[-30.4  25.0 -12.6  16.3] = zaku
[  1.2 -12.8   3.8  30.5] = kipul
[-18.0 -40.1 -15.3  11.3] = bovok
[ 29.0   8.9  11.7 -88.4] = sel
[-19.2  11.4  11.9  73.8] = vutig
[ 8.3 -9.5 18.7 79.4] = voza
[-23.7  -9.4  -9.4  -9.4] = rop
[ 17.9 -42.5  11.8  29.8] = metip
[-23.7  11.4   4.6 -40.0] = zez
[ 32.1   7.7 -32.3 -61.9] = zeni
howmany bovok: [-40.2]
0
q: [ 8.3 -9.5 18.7 79.4]
voza
howmany rop: [-9.4]
3
size: [-30.4  25.0 -12.6  16.3]
4
both vutig zez: 
[11.4]
size: [29.0  8.9 11.7]
3

[ 10.1  27.8 -63.9  22.8  39.2 -27.7  22.1  18.1  18.9  36.3] = Votub
[  9.0  13.7 -42.6  22.3  22.3  57.1 -69.8  36.7 -69.8  -3.3] = kes
[-16.3 -20.7  84.7 -23.9  -4.5 -11.2 -33.5 -16.1   8.6  48.4] = zab
[-12.9  32.1 -42.2 -70.7 -46.8 -30.5  -7.1 -13.1  -3.2  18.0] = Sote
[-42.3  -1.0  84.4 -69.9   5.9  16.8   6.2  18.0  21.0  46.2] = tik
all kes: [-69.8]
6 8
all zab: [-11.2]
5
both tik Sote: 
[18.0]

[ 1.5 -0.9 -1.5  5.6 37.3] : kodad
[ -0.9  14.3  19.1   8.2 -38.6] : Timog
[ 8.4  5.5 18.7 10.4 76.6] : tagi
[-19.4 -20.2 -49.5  -9.1 -65.3] : tigad
[  1.5  -0.9  -1.5 -20.2  33.8] : mozo
[  1.5   1.5  -1.5   5.6 -65.5] : rikan
[-6.6  1.6 24.9  2.8 23.6] : gofet
howmany Timog: [-38.6]
1
both tigad mozo: 
[-20.2]
q: [ 8.4  5.5 18.7 10.4 76.6]
tagi

[ 23.8  -2.4  64.8  46.7  28.6 -34.4 -20.0  -5.7   6.8] : lati
[-30.9  -6.1  22.3  -9.1  -9.5  38.8 -26.3  71.8 -13.5] : boko
[ 61.2   8.1 -38.2  12.9  39.4  65.4   5.8  42.8 -11.6] : teko
[-19.1  24.1  19.2  79.9  16.3 -21.7  -1.0  -0.3 -35.3] : Fosi
[ 65.5  42.9   9.0 -41.0   8.0   2.8  18.6  33.6   2.1] : div
[ 13.0  19.0  -8.9  41.9 -11.9 -64.0 -10.5   0.5 -56.0] : pitu
[-64.0 -19.4  23.8  15.8 -63.9 -38.0 -58.7  -9.4 -18.2] : fadus
[-26.1  22.4 -26.1  55.2  22.4  16.2 -26.1 -14.4  22.4] : duruk
[-51.2  38.7  15.0 -31.2 -13.8  32.2  -7.7  30.1 -41.2] : gupu
[ 65.5  42.9   9.0 -41.0 -13.3 -29.1 -21.4  22.3  15.7] : puguv
[-29.1  54.3 -14.3  45.2 -60.4  -4.5  26.4   7.7  16.2] : Rofu
[-61.1 -19.8  -0.9  15.3  -6.0  68.2 -15.0  15.7  23.2] : Kub
both puguv Rofu: 
[-29.1]
both Kub puguv: 
[15.7]
both pitu fadus: 
[-64.0]
all puguv: [65.5]
0
howmany duruk: [22.4]
3
howmany Rofu: [-14.2]
0

[-10.4 -53.5 -10.4  59.2   5.6 -33.4 -53.6 -53.6] : medo
[ 61.3 -58.6  31.3 -56.4  -4.4  27.7  61.3  61.3] : Nekir
[ 28.8  28.9 -86.6   1.6  -1.8   1.5 -19.3 -86.6] : Tavar
[-35.0   3.9  41.6 -44.8  -4.2  27.3  49.6   8.6] : Lekos
howmany medo: [-53.6]
2
q: [ 61.3 -58.6  31.3 -56.4  -4.4  27.7  61.3  61.3]
Nekir
howmany Nekir: [61.3]
3
howmany Tavar: [28.8]
1
size: [-10.4 -53.5 -10.4  59.2]
4
all Tavar: [1.5]
5

[  6.4   9.2  -3.8  13.2 -12.3   1.1  -3.8   4.3 -12.3  -3.9]  kivu
[ -8.8 -24.7 -14.9  72.4   8.1 -18.6 -72.6  88.4 -43.2 -14.9]  Tuv
[-21.2 -21.3 -21.2 -21.3   8.0 -21.2 -10.6 -24.6 -21.2 -21.3]  vafin
[  3.9   4.2  -1.9   8.4  -3.8   8.4 -12.0   4.3  -8.5  -4.7]  vemu
q: [  3.9   4.2  -1.9   8.4  -3.8   8.4 -12.0   4.3  -8.5  -4.7]
vemu
howmany vafin: [-21.2]
4
howmany vafin: [-21.4]
0
howmany vemu: [8.4]
2
all kivu: [-3.8]
2 6
howmany kivu: [13.2]
1

[51.8 25.2  7.2 47.9 25.1 25.1 25.1 47.9 47.9 47.9] : vodug
[ 22.1   2.3  47.6  16.5 -15.9  42.2 -17.4  47.8   7.3   3.9] : Revur
[ 51.8  23.3  10.2  59.3  19.6  16.5 -27.5 -16.0   7.2 -19.5] : dus
[ 22.1   2.3  47.6  16.5 -15.9  42.2 -15.9 -19.5  75.3  68.7] : Mis
[-28.3   9.9 -63.1  11.1  10.3 -73.0   8.0 -63.1  10.3  -1.9] : muri
all vodug: [25.1]
4 5 6
all vodug: [47.9]
3 7 8 9
both Revur dus: 
[16.5]
howmany muri: [10.3]
2
all dus: [-19.5]
9
both dus Revur: 
[16.5]
all Mis: [-15.9]
4 6

[-14.3  -2.6  15.6  10.0  13.4   3.8  32.0   0.0  -6.6  24.6 -14.5  13.5
   1.0   0.1  -2.5  18.7 -14.4  11.4  13.1   8.1  -3.9  -4.1  31.5  53.1
  32.3   6.8  -1.8  33.4   4.4  13.3  -7.5  11.4 -12.4  25.2  32.7  17.6] : zope
[ 16.3  -7.4  13.3  13.6   9.9  -0.7  27.1  -0.3 -12.2  31.5 -12.2  16.0
  19.9   5.2   9.1  11.1 -26.0   9.9  17.3  19.9  -8.9  -0.9  26.2  62.6
  40.1   3.2  -7.6  31.3  20.0   0.8 -15.0  11.3 -11.4  20.5   9.9  19.9] : moso
[-14.4   0.0  15.6  10.0  13.4   3.8  32.0   0.0  -6.6  24.6 -14.5  13.5
   1.0   0.1  -2.5  18.7 -14.4  11.4  13.1   8.1   2.3  -4.1  31.5  53.1
  32.3   6.8  -1.8  33.4   4.4  13.3  -7.5 -13.5 -12.4  25.2 -14.4  17.6] : Pazi
howmany Pazi: [-14.3]
0
all moso: [19.9]
12 19 35
q: [ 16.3  -7.4  13.3  13.6   9.9  -0.7  27.1  -0.3 -12.2  31.5 -12.2  16.0
  19.9   5.2   9.1  11.1 -26.0   9.9  17.3  19.9  -8.9  -0.9  26.2  62.6
  40.1   3.2  -7.6  31.3  20.0   0.8 -15.0  11.3 -11.4  20.5   9.9  19.9]
moso
size: [-14.4   0.0  15.6  10.0  13.4   3.8  32.0   0.0  -6.6  24.6 -14.5  13.5
   1.0   0.1  -2.5  18.7 -14.4  11.4  13.1   8.1   2.3  -4.1  31.5  53.1
  32.3   6.8  -1.8  33.4   4.4  13.3  -7.5 -13.5]
32

[ 11.5 -11.5 -27.0  49.6   0.2  19.1  -8.5  19.1  19.4  -8.9  29.7  -8.8
  42.7  43.6 -28.4  17.0   8.6 -11.1  25.2 -56.5   9.7 -24.3  -0.4]  Vari
[  7.2   6.7   1.3  -4.3  10.9   2.0 -25.3  13.6 -35.2  -5.7 -14.6  26.7
  -3.1 -41.1   4.8  -3.8   1.2   6.8  -4.9  26.9 -11.3  25.1 -10.8]  zikud
[ -4.2  21.7 -17.4  26.6 -23.7 -12.3  11.0 -10.3  18.9  17.4  19.9  21.4
 -23.2  13.6  17.6  -0.2 -21.2  16.8  16.2  -8.9   3.0 -12.9 -16.4]  lir
[ -6.2  18.1   4.9   2.0  -9.2   2.6 -58.3  -5.0 -22.8   8.0  28.3  27.8
 -22.9  21.6   9.7  12.9  -0.9  14.8   7.1 -24.0  11.8   7.4  11.6]  vivor
[ 17.5 -13.2   1.7  40.3 -23.2  -0.9  29.1   9.8  30.7 -10.4  21.0  -8.8
   1.5  52.7   3.3  -4.6  -2.6  12.1  37.9   2.6   2.9 -31.2  19.2]  Pokas
[-24.3 -13.0  15.1 -22.7  24.7 -10.8 -12.4 -24.4 -20.9   4.3   2.5 -19.8
 -28.3  -6.5  23.5  23.4  -8.1   1.2 -10.8  15.3   5.9  22.0   1.8]  ker
[  5.0  -9.9   9.3  30.5   4.5  10.2  -4.3 -14.0  11.2   0.9  27.8  32.7
  11.6   3.2 -27.1  -4.0   3.2  23.5 -22.7 -90.6  18.7 -48.3  -9.3]  Ramu
[ 18.2 -12.0  -5.5  -1.8 -18.9 -10.4  10.6  33.7  12.8   3.9  10.1 -15.1
  32.7   1.1 -11.5  17.9  17.7  18.1   0.9 -45.2   2.9   5.5 -10.5]  rud
[-11.3 -40.7  -8.3  -0.1   4.0 -26.0  22.6   5.6 -14.9  12.8  10.9 -16.5
 -25.1  15.1 -13.2  10.2  -2.2  39.0  -8.3 -16.7   7.2 -21.2  -6.3]  gal
howmany Ramu: [-27.1]
1
both gal Ramu: 
[10.2]
both ker gal: 
[15.1]
all Vari: [49.6]
3

[ -3.2  28.9 -36.7 -13.0  -3.5  -2.8  -6.8  21.7 -12.6  14.9   1.6  -3.3
  -3.6   4.5  17.0  -3.1  39.2 -21.2  -0.5  11.3  -7.5 -50.7] -> tisi
[ 43.3  28.9 -36.7  28.9  -3.5  -2.8  -6.8  21.7 -12.6  14.9   1.6  -3.3
  -3.6   4.5  28.9   6.7  39.2  11.3  -0.5  11.3  -7.5 -53.2] -> kolen
[ 79.7  27.4 -34.1 -11.5 -18.0  16.0 -17.6  -6.1 -30.6  16.1 -19.8  13.6
  -0.6  14.7  16.0  42.4  36.5  -6.9  -6.8  -9.0  -8.2 -56.6] -> zolas
[ 42.3  25.3 -33.7   4.3  12.6   3.7 -21.6  12.8 -11.7   7.8  -9.1  -4.1
  -5.0   1.9   9.3   9.1  39.3 -18.4  -5.5  28.8 -12.6 -46.4] -> bar
[ 42.3  33.2 -33.7   4.3  12.6   3.7 -21.6  12.8 -11.7   7.8  -9.1  -4.1
  -5.0   1.9   9.3   9.1  39.3 -18.4  -5.5   4.4 -12.6 -46.4] -> sikeg
[ 54.1  25.3 -46.5 -24.0  -7.2 -22.8   9.4  28.4  -5.8  23.3  10.8  12.4
  -6.9   5.0  19.4  -2.9  44.2 -35.2  -0.8  21.0  -3.2 -52.5] -> nuli
both kolen bar: 
[-12.6]
size: [ 54.1  25.3 -46.5 -24.0  -7.2 -22.8   9.4  28.4  -5.8  23.3  10.8  12.4
  -6.9]
13
size: [ 54.1  25.3 -46.5 -24.0  -7.2 -22.8   9.4  28.4  -5.8  23.3  10.8  12.4
  -6.9   5.0  19.4  -2.9  44.2 -35.2  -0.8  21.0  -3.2 -52.5]
22
all kolen: [28.9]
1 3 14
size: [ -3.2  28.9 -36.7 -13.0  -3.5  -2.8  -6.8  21.7 -12.6  14.9   1.6]
11
both nuli tisi: 
[-3.2]
size: [ 43.3  28.9 -36.7  28.9  -3.5  -2.8  -6.8  21.7 -12.6  14.9   1.6  -3.3
  -3.6   4.5  28.9   6.7  39.2  11.3  -0.5  11.3  -7.5 -53.2]
22

[-26.4   0.5 -42.3  30.5 -23.3 -69.9 -51.7  17.0   3.7 -39.2] = zag
[ 33.1 -18.9   7.9  -2.0  -7.1 -14.4  47.5 -70.0  46.8  -3.3] = kube
[  6.1  17.0 -15.2   3.9  -0.9  -6.6  33.4 -11.1   0.6  20.0] = kepuv
[-40.0 -16.4  28.1  -0.3 -13.1   3.0  -9.7  32.5   7.5  -1.9] = vevu
[-10.2  -0.3 -23.5   8.1   7.7   8.4  12.3 -21.6 -19.3 -17.1] = dab
[-69.9   5.3 -15.8   2.0 -30.8 -16.8 -43.9   1.9 -14.8  -5.6] = gufad
[  2.2   9.6   8.0 -16.5 -16.5   8.0 -16.5  11.4   4.0   3.5] = mugod
[ 51.4  -6.8 -29.0 -21.6  34.0 -12.6 -22.9  19.5  22.4  11.1] = Tona
howmany mugod: [-16.5]
3
both gufad zag: 
[-69.9]

[ -1.1 -18.4  52.4   2.5 -37.5] : ful
[-0.4 19.2 19.2  1.4 19.2] : bebal
[  1.3  -8.0  23.7 -18.2 -27.8] : gumol
[ 19.3  -4.4  -5.0 -37.5 -18.3] : tuban
both tuban ful: 
[-37.5]
both ful tuban: 
[-37.5]
howmany bebal: [19.3]
0
all tuban: [-18.3]
4
size: [19.3 -4.4 -5.0]
3
howmany gumol: [1.3]
1

[  0.2   9.5   4.6  -5.2  -2.9  -3.6  -8.5   1.6   2.2  -9.0  18.2   9.6
  -9.6  -7.3 -47.5   1.2  -6.3  -3.4 -16.1 -14.6  -3.5   1.7  10.7   3.5
   0.7  -0.2   4.9  -1.0  17.1 -10.6  -4.1  13.7   1.6  21.6  -0.4   2.0
  17.0   3.4  -0.8  -9.5  -8.8  -8.5 -52.2   3.7  18.0  -5.5  -0.6 -29.9
  -0.8 -12.8]  pire
[ -1.4 -20.5  -2.8   8.1  -2.8  -0.1   6.6   7.8   5.1   1.7  -2.2   0.1
   0.6   3.6  17.5  15.9  -0.3  19.3 -12.9 -68.3 -26.9  -4.0   8.2   0.5
   2.9 -15.8  -0.3   4.1   3.3  -5.4 -14.9  14.7   2.9  -2.4   3.1   1.8
  -5.5  -5.6  -1.0   0.5  -3.4  -3.2 -26.6   1.9  -9.9   5.4  -4.8   2.8
 -34.3   2.1]  nosub
[-29.9 -35.3 -10.3   7.6  -3.2  -1.3  -0.9   9.9   0.3   5.4 -10.4   1.9
  -0.9   1.8 -15.7 -34.3  -9.0   9.4  18.5  32.3 -19.5   5.8   5.4  -3.3
  -0.9   7.6 -11.4 -17.6   7.4  -1.6   7.6   1.8   3.4  22.9  -2.2  -0.9
   2.7  -3.9   8.6  22.1  -7.2   9.5   5.4   5.4  -7.3  -3.0  11.8   6.5
   0.3   0.0]  vafi
[  3.9 -58.9  -5.7   0.7   2.4   1.0 -14.5  -7.1  -1.5 -17.6   0.3   3.4
   9.0   5.4  23.4   9.7  -0.5  10.1 -33.6   3.3  21.8   4.9 -14.7  -6.7
  -3.6   0.3  15.1   6.8   9.3  -1.3 -15.0   6.7  -0.9  -0.7  -7.8  -2.5
  -1.7 -19.2   4.4  32.6   4.8   2.2  22.4  -1.7  -2.3  13.1   1.7 -35.8
   0.2  -3.9]  roro
[  3.4   0.4  -2.1  13.1   0.7  -0.9  42.0 -16.2 -16.0  16.9 -12.4  -1.3
   3.8  -0.5  40.1 -38.5 -15.0   2.3   2.9 -34.9   9.6  -1.2  24.8  -0.7
  -0.3 -10.2  -2.0   8.2  -4.0   3.7   7.3   2.5  -6.2  11.7   0.4 -14.3
   4.9   9.4   6.3  11.8 -15.7   7.2   5.0  -2.0  14.6   3.4 -10.9  16.7
   0.1  10.4]  fup
[  6.8 -42.7   7.7  -4.8   1.4   3.8 -16.6   6.5   1.7  -8.1  -5.1  -1.5
  20.5 -11.0  -0.4  23.7 -17.1  14.3  17.5 -76.8 -10.7   0.8   4.6  -1.2
   1.0  13.7  -5.7   4.9  -7.6   4.9  16.1   3.2  -0.7 -11.1  -2.1  -6.2
  37.9   4.2   1.1 -25.8   8.2   2.7 -24.1  -3.4   8.9   5.3   4.0   8.4
   0.1  -7.8]  zuler
[-33.0  70.0   4.3 -10.2  -3.5  -0.2  -7.4  -3.1  -8.1  -2.0 -12.5  -1.1
  32.5   0.7  -0.3 -20.8   0.9  -2.5   5.0  46.1  -4.5   0.7   1.1   0.5
  -3.6  -4.9  -5.8  -1.7   6.8  -8.9 -14.7   6.1  -0.7 -35.1  11.0  -0.8
  -4.4  -5.9  -4.5   2.1  15.0  -2.4  12.9   3.4   2.0 -16.8  11.7 -10.5
   9.1  -0.8]  Fomeb
[  3.4 -21.2  -2.1  13.1   0.7  -0.9  42.0 -16.2 -16.0  16.9 -12.4  -4.4
   3.8  -0.5  40.1 -38.5 -15.0   2.3   2.9 -34.9   9.6  -1.2  24.8  -0.7
  -9.0 -10.2  -2.0   8.2  -4.0   3.7   7.3   2.5  -2.0  11.7 -11.8 -14.3
  -4.3   9.4   6.3  11.8 -15.7   7.2   5.0  -2.0  14.6   9.4 -10.9  16.7
   0.1  10.4]  Daz
q: [  3.9 -58.9  -5.7   0.7   2.4   1.0 -14.5  -7.1  -1.5 -17.6   0.3   3.4
   9.0   5.4  23.4   9.7  -0.5  10.1 -33.6   3.3  21.8   4.9 -14.7  -6.7
  -3.6   0.3  15.1   6.8   9.3  -1.3 -15.0   6.7  -0.9  -0.7  -7.8  -2.5
  -1.7 -19.2   4.4  32.6   4.8   2.2  22.4  -1.7  -2.3  13.1   1.7 -35.8
   0.2  -3.9]
roro
all nosub: [2.1]
49
all vafi: [-0.9]
6 12 24 35
q: [-29.9 -35.3 -10.3   7.6  -3.2  -1.3  -0.9   9.9   0.3   5.4 -10.4   1.9
  -0.9   1.8 -15.7 -34.3  -9.0   9.4  18.5  32.3 -19.5   5.8   5.4  -3.3
  -0.9   7.6 -11.4 -17.6   7.4  -1.6   7.6   1.8   3.4  22.9  -2.2  -0.9
   2.7  -3.9   8.6  22.1  -7.2   9.5   5.4   5.4  -7.3  -3.0  11.8   6.5
   0.3   0.0]
vafi
howmany vafi: [0.3]
2
q: [  3.4   0.4  -2.1  13.1   0.7  -0.9  42.0 -16.2 -16.0  16.9 -12.4  -1.3
   3.8  -0.5  40.1 -38.5 -15.0   2.3   2.9 -34.9   9.6  -1.2  24.8  -0.7
  -0.3 -10.2  -2.0   8.2  -4.0   3.7   7.3   2.5  -6.2  11.7   0.4 -14.3
   4.9   9.4   6.3  11.8 -15.7   7.2   5.0  -2.0  14.6   3.4 -10.9  16.7
   0.1  10.4]
fup
all fup: [0.4]
1 34

[-2.4 -3.2 -0.7  0.1  1.2] : geba
[ -2.4  -3.2  -0.7 -40.7 -22.5] : sopor
[ 69.5 -27.8  -0.9   3.6   3.9] : besub
[-22.6 -22.7  -0.9 -22.6 -22.6] : Rez
howmany Rez: [-22.6]
3
size: [ 69.5 -27.8]
2
size: [-2.4 -3.2]
2
q: [ -2.4  -3.2  -0.7 -40.7 -22.5]
sopor

